Each row has two labels, one from each of two sets.
[  7  -4  -9  34   0 -17 -26   5   4  34  -5 -29 -11  10  -5 -22   5   5
 -32   5   3  21  -3   0 -31 -10  -9  -9   3  -2  17   1 -17   6   7  -6
   6 -11 -15  12  10   6   0 -52 -15  -6  28  -4   7  33  -2 -17  39 -18
   0  13  25  52 -10  39  -8   2 -15  17 -78 -27  -6 -12  -1  -2 -15   4
  -5   3  21  15   3  -2  -3] : J772, [63]
[ -9  -4  -9  17  -2   0 -21  20   6 -10   5   2  -5  -4  -7 -22   4   3
  -3   9  -3  -5  12   5  -7 -11   3  -7   2  16 -32   7  -9  -6   3   4
  -7  -3  -8   2  14  -5  -1  -7   4  -1   9   4  -3 -18  12  -7  17 -18
  -4  -3  24  -4  -5  15  -3   0  -9  14 -42   5  -8  -4  -2  -3 -13   3
   5 -20  15  26   8   0  -4] : J80, [63]
[  1   2  -7  21  13 -10 -22   8   2  28  -2  -6   0   0  -2 -11   4   1
 -10   4   6   3   5   1 -15 -17   0  -5   5   0  10  14 -17  -1   2  -9
   0 -11  -8   4   1  -3   2 -32  -4  -4   2 -10  -5 -16  -1  -7  24   0
   0  12  12  22  -4  14  -3  -1  -7   7 -86 -21   0 -11   4  -4 -23  12
  -1  -8   8  10  -7   0   2] : J772, [63]
[  5  -3  -1  23   1 -13 -25  -2   4  51   0 -17  -4   6 -11 -13   7  -2
 -26   4   5  14   5   1 -26 -38   2  -4   2   0   6   1  -5   2  -6   1
   3 -21 -12   8  11   0   5 -46 -16  -6  28  -4  -1  55  -8 -31  27  -8
  -4  22  -6  38   4  27  -6  -2 -11  31 -43 -10 -15  -9  -7 -18 -17  -3
   3 -19  14  28  -7   4   2] : J772, [63]
[  7 -11  -8  22  -1 -16   5  10  -5  47  -1 -20   4  -4  -5 -13   6 -10
 -13  37   8  18   4   3 -21 -52   4  -3  -5  -1  11  -5 -19   5 -15   0
  15   0  -6  15  17   5   0 -68 -21   4  26   4  -7  86  -5 -40  28 -16
  -3   8   8  43   6  30 -20  -2  -6  -5 -56 -22   4  -4  -6  -3 -38 -18
  -1  -7  17  23   3  10  -2] : J772, [63]
[  4  -5  -7  23   4 -17  -5   7  -1  39  -1 -15  -2   1   0  -9   4   4
 -11   6   3  13   9   2 -15 -26  -3  -6   4   0  14   6 -16   3  -1  -1
  12  -6  -6  10  11   0  -2 -40 -10   3   8   1  -1  24   0 -18  29  -8
   0  11   0  28   2  23 -11   1  -8   3 -86 -19   4 -10  -1  -2 -29  -4
  -1   7  14   9   6   3   0] : J772, [60]
[ 11  -3 -11  15   5  12  -6  -3   3 -22  -3   5 -16   2 -16  -1   5   4
 -16  14  -2   3  -3  -2  -2 -23   3  -5  -5   7 -34 -11   4  -2  -2   4
 -15  -3  -4 -13   5  -8   7   2   3  -4  34   3   9  31  -6  -8 -14  -3
  -3 -12  11  -4 -15  12   2  17  -7  12  86  13  -7  -6 -17 -13  26  -1
  11 -30   6  30  -2   5  -7] : J466, [63]
[ 26  -2   2  15  21  13 -15  -7 -13   8   3  15 -25   7 -21  -2  -6  17
  -9  -3  -6   0  -4   0  -8 -14   6 -11  -7  -3 -29 -11   4  -6  -9   0
 -11   8   4   1   9  -9   6  22 -10  -6  18 -21  16  18 -13 -19 -33  -5
   2 -22   6 -13 -16  14  -6  -3  -3  16  86  15  13  -4 -44 -27  33 -16
   5 -27  -8  17  -5   5   1] : J466, [63]
[ -6  -2  -4  14  -1  -3 -15   4   3   3  -7 -16   3   0 -10  -8  16  -4
 -21   4   5  10   3   2  -4 -13   1  -4   0   3 -14   0  -2   0  -5   9
 -10 -19  -6   2  13   2   4 -52  -4  -4  34  21   1  45   1 -13  13  -8
   3   9  15  22  -1  17  12   6  -7  18   1   0 -10  -3  -9  -3  -7  -2
   7 -21  11  25   5   3  -5] : J772, [60]
[ -4  -4  -2  22  -1  -9 -39  11   5  37  -1  -5  11   0  -5  -7  -3 -15
 -12  10   5  -2  11   0 -23 -19   0   0  -1  -8   0  10  -7  -2   4 -13
   3 -16 -18  -7   5  -9  -3  -5   8   0 -50 -26  -7 -67  -7   5  23   0
  -5   9  19   7  -5  11  -6 -15  -8   4 -86  -4   2  -4   0  -7 -19  10
  -3 -12   3  13  -9  -1  -6] : J80, [62]
[ -2  -9  -3  26   0 -10 -45  17  14  38   3  -4   3  -7  -4 -21   6   6
 -19   6  -2  -4  12   2 -32 -25   9  -4   5   2  -9   6 -10   3   2  -4
   3 -12 -14   1   5   1  -6 -26  -8 -11  13 -18  -1 -29  -6 -17  25  -8
  -4   9  15  19  -9  17  -3 -10 -11  17 -86 -17  -2 -17  -5 -11 -20   6
   3 -18  17  28  -2   3  -6] : J772, [62]
[ -9  -7  -7  18  -8  -8 -37  12   8  34  -5   1   0   1   0 -23   4   5
  -6   7  -5  -6  12  -1 -24 -26   5   0  -2   0  -5  12  -8   4 -14 -12
   2 -12  -4  -2  -2  -4   1  -8  -9   5  -5 -29  -2 -61   3   0  24   3
  -4   1  19   3  -7   5  -7  -5 -10   7 -86 -12   3   1  -4 -11 -18  13
  -5  -9   1   7  -4  -7  -9] : J80, [62]
[ 25  -8   0  -4   5  11   8 -14  -2   6   2   8 -14   6  -7  -7  -3   4
  -3  -4   1   2  -1  -1  -1 -30  11  -1  -4 -10 -17 -15  13  -4  -9  17
   0  13  -7   6   1   3   7   3 -13   0  18  -9   8  63 -13 -29 -26 -31
   1 -22   6   1  -2   9  -8 -10   1 -10  86  19  -2  -3 -28 -12  16 -55
   8 -14   4  15  -3   5   6] : J466, [62]
[-18   1  -7  -3  -1  31 -25   6   3 -54   1  22  -1  18 -16  13  -1  -4
   0  -4  -3 -14   2   1  18   9   3   4   1   2 -45  -5  11  -3   6  11
 -21  -9  -8  -2 -13 -12   1  41  25   5  24  24   1  -2   1   7 -25   3
   6  -6  21 -34  -8 -11  17   5  -2   8  86  25 -12   1  -4  -5  31   4
   7 -37   0  29   8   1  -1] : J466, [63]
